What each symbol does to the items:
state | g a n s d
MD | DZ DS CH TM FF
TG | MZ TL FS RD QD
RL | HP BG BP MD JF
MG | HH MP MN QS NF
RD | DN PC FR FC MB
HQ | BL NR FJ LF SB
CR | NQ SL JQ TG FH
BP | QZ JL RF CH DS
QS | LM JP PN CR TH
JP | MN CG SQ SL HH
TR | TN HD QG FZ TQ
SB | HQ GF NJ MP ZH
LZ | HL GB BC RZ MF
TD | RF TQ FZ RL QZ
CG | GD FJ SB MM LF
FM | JG RD ZR DC NG
TL | JQ NF QS PC NQ
ZH | SB PF BL GQ GD
NF | MG GQ JP TH PN
NJ | FJ BQ PF GD BL
GD | ZH FQ HQ SQ CG
TB | CH QZ RL GB DZ
MF | LZ ZP HS BQ JR
SG | FR FH TG NT DN
ZR | NT FR MB HD FC
JF | RL RF DS FF CH
JM | HD NT FM TN DG
BC | CC MD ZP JR HS
DN | SG FS QD ZR RD
NT | ZM QD RD NG ZR
PF | GF BD HB HQ FQ
TJ | BD BC MF GF RZ
QD | TG NQ PC MB FR
DG | JM ZR NG TR DC
BG | FZ TN JL DS RF
NQ | TL PN TH MZ CR
MM | SQ ZH MP NF MN
DZ | TB BP JF ZP MD
LF | CG NJ ZH MN MP
JQ | TH MG LM FS TL
NR | HB MF RZ NJ GF
ZM | MB TG DN FM NT
FC | ZR SG ZM JM JG
NG | FM MB FC QG HD
DC | DG FC HD TQ QG
BD | JR CC LZ NR TJ
GQ | MP HQ CG HH SQ
TH | QS HH SL FH JQ
QZ | TD HM BG JF BP
JG | FC DN NT DG FM
GB | QC JF MD HS ZP
RF | BG TR HR HP TD
TQ | TR JM NM BG HM
QC | FF RL DZ BC GB
MP | LF BL GD JP GQ
JL | HM DC TR TD HR
HD | NG ZM JG NM JM
JR | MF TM HL HB BD
NM | QG FM DG JL TN
FF | MD HP TB CC QC
SQ | GQ SB LF MG MM
HH | JP LF MM LM MG
MN | MM GD GQ PN JP
HS | BC FF TM BD HL
FZ | HR NM HM BP BG
SL | PN MM MG TL LM
HM | TQ DG TN RF JL
FR | QD CR MZ ZM SG
PC | FS TH CR SG MZ
FS | FH QS NQ FR PC
QG | DC JG JM HM NM
HP | DS FZ QZ DZ RL
MB | RD MZ SG JG ZM
CC | TM DZ GB MF BC
ZP | GB CH FF HL TM
GF | NR JR BQ BL PF
TN | NM NG DC HR TR
HB | BQ LZ TJ FJ NR
PN | NF SQ HH JQ SL
HL | HS QC CC TJ LZ
HR | JL QG TQ QZ FZ
RZ | TJ HS JR PF BQ
MZ | PC JQ FH DN TG
FJ | FQ RZ GF ZH NJ
TM | ZP TB QC LZ CC
FH | CR LM TL QD FS
BL | NJ HB FQ CG HQ
LM | SL MN NF NQ QS
BQ | RZ HL BD FQ HB
DS | BP HR TD TB HP
FQ | PF TJ NR SB FJ
CH | JF TD HP QC TB

In the rows, 54 stands for zero.

The rows follow the links: the fewer symbols apart two items are, the more alike their rows tend to be.

Each row, then its item:
54	65	40	78	52	32	76	61	51	51	29	69	86	66	59	51	47	41	14	76	62	30	32	72	65	42	45	66	61	45	51	52	49	51	63	72	39	58	42	64	60	49	61	58: CH
42	87	29	76	58	38	66	63	58	50	23	65	67	57	48	40	70	38	48	52	53	75	59	61	73	45	44	49	39	54	46	48	74	59	51	65	40	58	63	19	25	45	65	47: TJ
40	94	28	74	55	41	68	55	55	63	28	64	83	58	61	39	75	45	61	56	65	68	55	68	82	50	43	58	47	48	48	44	65	65	41	67	42	60	65	33	35	46	60	43: HB
37	92	28	73	52	40	66	48	53	71	36	62	89	57	66	41	73	53	70	54	69	61	56	71	84	49	44	62	52	46	50	37	60	65	38	65	41	64	66	40	40	50	54	46: GF
63	25	78	26	55	75	34	45	56	58	85	39	24	44	53	64	46	71	80	39	48	55	66	39	34	64	64	48	58	60	62	60	49	49	54	36	69	50	56	67	66	64	44	60: MZ
58	31	73	27	53	73	35	35	52	72	88	36	45	44	63	62	51	80	92	42	59	50	65	50	47	64	64	56	64	53	62	49	42	56	45	39	67	57	60	77	72	67	38	58: FH
67	25	72	50	55	44	53	66	54	28	54	58	25	56	38	65	28	42	13	54	33	41	46	42	29	45	58	47	52	63	59	65	56	37	81	52	53	49	39	60	59	57	61	67: JL
39	69	47	57	52	38	49	33	49	74	53	51	76	48	70	45	57	72	91	28	59	53	74	66	78	40	45	58	50	45	58	21	64	52	43	53	39	79	74	46	42	65	49	62: HQ
69	32	67	48	51	65	58	54	52	57	71	52	61	57	59	65	43	59	34	81	63	23	32	57	40	63	61	66	75	50	56	68	28	54	60	53	66	43	34	92	89	55	48	54: JM
47	68	50	45	58	70	39	51	57	60	59	45	36	45	48	47	76	60	95	34	50	92	79	43	57	65	60	40	41	61	52	54	69	64	40	44	62	52	73	26	33	52	52	43: MM
39	61	55	49	54	42	40	36	51	68	59	47	56	45	62	48	55	72	96	18	49	65	79	54	72	42	49	50	45	51	61	24	71	48	46	48	42	78	78	40	36	66	49	64: GD
66	43	60	46	59	86	53	66	60	48	68	49	36	55	44	62	63	46	44	82	60	60	40	45	31	79	68	51	62	62	49	88	37	67	51	48	80	24	39	64	72	45	51	40: NT
68	18	76	45	51	49	50	54	51	41	65	54	39	54	52	68	23	55	24	56	43	23	43	48	33	44	57	58	62	55	63	57	46	37	77	53	55	56	39	81	74	65	53	71: TN
45	76	41	72	58	30	60	63	54	40	27	65	51	55	45	44	56	38	39	38	41	72	62	55	66	37	44	46	35	58	50	42	81	48	62	61	36	66	63	19	22	50	65	59: MF
50	72	46	47	56	83	52	48	58	77	68	45	67	51	63	50	82	63	95	64	76	71	59	56	62	78	62	58	62	52	49	63	42	76	26	49	71	39	61	56	59	48	45	33: SL
67	39	65	41	59	85	48	67	61	44	70	48	25	53	43	65	61	48	49	70	53	64	47	39	28	78	69	48	58	65	49	88	43	62	53	44	78	26	43	60	69	47	52	44: MB
39	92	26	77	54	41	66	59	55	57	27	64	78	59	56	40	75	41	56	56	61	71	55	65	78	51	44	55	44	50	47	46	66	63	44	66	42	59	64	27	30	45	62	44: BQ
40	61	54	51	51	41	43	35	50	69	58	48	64	46	65	46	53	72	93	20	53	59	79	59	76	42	48	53	47	50	60	22	69	48	46	50	40	79	75	43	39	66	49	62: ZH
51	68	49	47	54	82	50	45	55	78	70	45	68	50	64	51	81	67	95	64	77	67	58	57	63	77	62	60	66	49	52	60	39	76	26	49	70	43	63	62	65	48	43	35: LM
36	86	30	70	52	40	63	46	53	72	40	60	93	56	68	39	71	58	74	52	69	57	59	71	86	48	42	63	53	44	51	35	60	63	37	64	41	68	68	43	41	53	55	47: PF
66	42	59	48	51	77	60	59	56	57	68	52	57	60	54	63	56	51	38	89	67	39	31	56	38	75	63	64	72	53	51	81	27	64	53	53	73	31	34	82	84	48	50	43: FM
67	27	68	48	51	60	56	53	51	54	69	53	59	58	59	66	36	58	32	75	61	20	33	56	39	59	58	66	75	50	60	64	30	51	63	54	63	46	35	93	89	58	49	60: DG
68	45	59	47	57	84	56	66	59	51	66	50	43	57	46	63	63	47	43	84	63	56	39	45	34	80	67	54	65	60	48	86	32	67	51	52	79	24	38	70	74	44	50	39: ZR
60	27	77	28	53	74	33	38	51	67	87	38	37	44	59	63	48	78	89	39	54	50	67	45	41	63	65	52	61	54	62	53	45	52	49	36	68	55	58	72	70	67	41	59: FS
51	63	41	77	51	28	73	58	50	51	31	67	87	65	61	52	44	43	16	71	60	27	32	73	67	37	41	68	61	45	53	46	51	49	62	70	38	62	44	65	60	53	60	61: TB

Each walk starts at a row. The symbols on each line, taken left to right, move it on to the next item.
Answer with the item's row; about right is enough.
start 68	19	76	46	54	46	50	59	51	34	59	56	31	54	45	66	24	49	19	52	36	32	46	44	30	42	57	53	55	60	60	61	52	36	80	52	54	55	37	69	65	61	56	71
a n s
67	23	72	47	50	58	54	52	51	53	68	52	55	58	57	66	33	60	29	71	55	19	36	55	39	53	61	64	72	51	59	60	34	46	67	51	59	48	35	92	86	62	48	65
d a s g g
68	35	63	50	52	68	58	57	53	59	68	53	60	59	59	65	46	55	34	83	67	28	30	57	40	66	61	65	73	50	56	72	27	57	57	54	68	37	35	90	88	52	49	51
start 38	77	40	62	52	38	55	38	50	76	48	54	87	52	73	42	61	67	85	37	65	51	66	70	85	44	42	63	54	44	57	25	58	56	40	58	39	76	74	48	43	62	49	55
g n g s d
38	73	44	58	50	39	52	36	51	75	50	54	82	51	71	44	59	69	88	32	62	53	70	67	82	40	45	60	52	42	59	22	63	54	40	56	37	79	74	48	43	64	51	58
s d n g
40	66	51	53	51	38	46	35	50	71	55	51	68	48	69	46	54	72	92	26	56	55	75	63	77	40	46	57	50	46	62	22	66	51	45	51	39	80	76	44	40	65	48	63
start 50	74	45	46	59	77	44	52	60	63	59	46	42	50	50	48	82	56	95	48	60	95	73	45	59	73	60	43	46	60	50	62	61	70	35	46	67	43	71	31	37	48	51	37
g d s g
49	75	45	48	56	83	50	50	58	75	65	47	60	51	60	49	86	60	93	64	73	77	59	55	62	79	61	55	59	54	48	64	44	76	28	51	72	40	64	50	57	47	46	33
a g n d d
44	60	56	45	57	54	37	43	53	60	61	46	39	44	53	49	60	66	96	20	46	80	84	47	63	53	54	42	41	58	57	36	73	52	46	46	50	68	76	31	30	60	51	55
start 49	74	44	50	58	83	52	51	59	73	64	47	59	51	57	50	87	60	94	62	70	81	62	52	61	78	62	50	56	55	48	66	49	75	28	50	71	39	63	46	53	44	49	31
s g n s a
49	76	45	49	57	82	49	54	60	70	62	48	51	48	53	48	86	57	94	57	68	87	65	50	60	78	62	47	54	58	47	65	50	75	29	49	71	41	68	39	47	44	50	33
a a s s g
45	65	53	43	58	63	37	47	57	59	61	46	35	45	51	47	71	62	95	26	47	90	81	42	59	59	57	40	40	63	53	48	70	59	43	43	56	59	76	24	30	55	52	49
start 68	41	64	43	59	86	51	66	62	47	69	49	32	55	43	62	63	47	46	78	57	65	42	41	31	79	70	48	61	63	50	88	39	64	53	47	79	25	39	63	70	45	51	41
g n g g
67	25	77	29	56	80	35	52	55	49	83	40	15	46	44	64	49	64	68	45	45	63	64	36	28	68	68	43	55	64	58	68	50	51	57	39	73	44	52	61	65	60	47	56
s s a
68	32	70	35	57	84	42	62	58	43	74	46	17	49	40	64	57	53	55	62	48	67	53	34	26	73	69	43	55	65	53	83	46	58	55	42	77	32	46	58	64	49	52	48
start 67	38	68	38	58	84	45	66	61	43	73	47	21	51	41	65	59	50	53	65	50	68	52	36	26	78	71	46	56	65	50	85	44	60	54	44	79	30	44	59	66	48	52	45
s d a g
68	29	74	33	57	82	38	59	59	45	76	44	15	47	42	64	54	55	61	56	47	67	57	34	26	73	69	42	53	67	53	78	48	56	58	41	76	34	49	58	65	55	51	50
d a n
54	42	67	33	52	74	42	35	51	79	85	38	58	46	68	57	57	79	97	48	68	47	62	55	53	67	63	59	67	50	60	48	38	59	37	40	68	55	62	77	74	64	39	54
start 41	60	55	45	55	44	40	38	53	63	58	46	49	44	59	47	56	68	96	18	47	70	82	53	70	44	51	47	42	54	59	28	72	49	46	46	44	77	77	36	34	66	49	62
g d d
42	59	57	46	54	50	38	40	53	61	59	46	45	44	56	49	58	68	98	18	45	76	84	50	66	47	51	44	41	56	57	32	74	50	46	46	46	72	77	33	31	63	51	61
g n a g g a
46	69	43	69	56	27	58	63	55	37	26	64	49	57	46	45	50	41	40	36	37	69	64	51	65	35	42	45	35	58	52	40	81	45	65	61	34	68	62	20	24	53	67	62
start 51	64	49	44	53	79	49	43	54	80	74	44	71	50	66	52	76	69	95	63	77	60	57	59	63	75	62	61	69	48	54	57	36	73	28	47	71	45	62	67	68	52	42	38
n s s s
69	27	76	31	57	81	37	55	58	48	79	42	15	47	42	66	51	59	66	50	45	66	61	34	27	70	67	42	55	67	56	72	48	53	56	39	74	39	48	60	62	57	48	54
a a d s d
57	35	70	32	52	75	38	33	53	77	86	37	51	44	65	60	52	80	94	45	63	46	64	51	52	65	64	58	67	50	62	49	39	57	41	39	66	56	61	79	74	65	38	56
start 68	33	65	55	57	48	57	72	55	25	47	61	25	57	36	63	35	36	6	60	35	48	43	43	29	48	56	46	47	64	54	72	55	41	80	57	56	44	36	52	55	51	64	62
s a a s s
66	39	60	58	56	48	60	75	56	24	44	61	28	59	36	62	38	33	6	65	36	52	41	43	31	51	56	47	49	65	53	75	57	44	77	58	55	43	37	51	52	49	66	59
n g g d
70	21	74	48	53	46	52	61	53	31	56	56	28	57	41	67	26	46	16	53	34	37	47	43	30	44	58	50	52	61	58	61	55	36	80	52	54	53	38	66	62	59	57	71
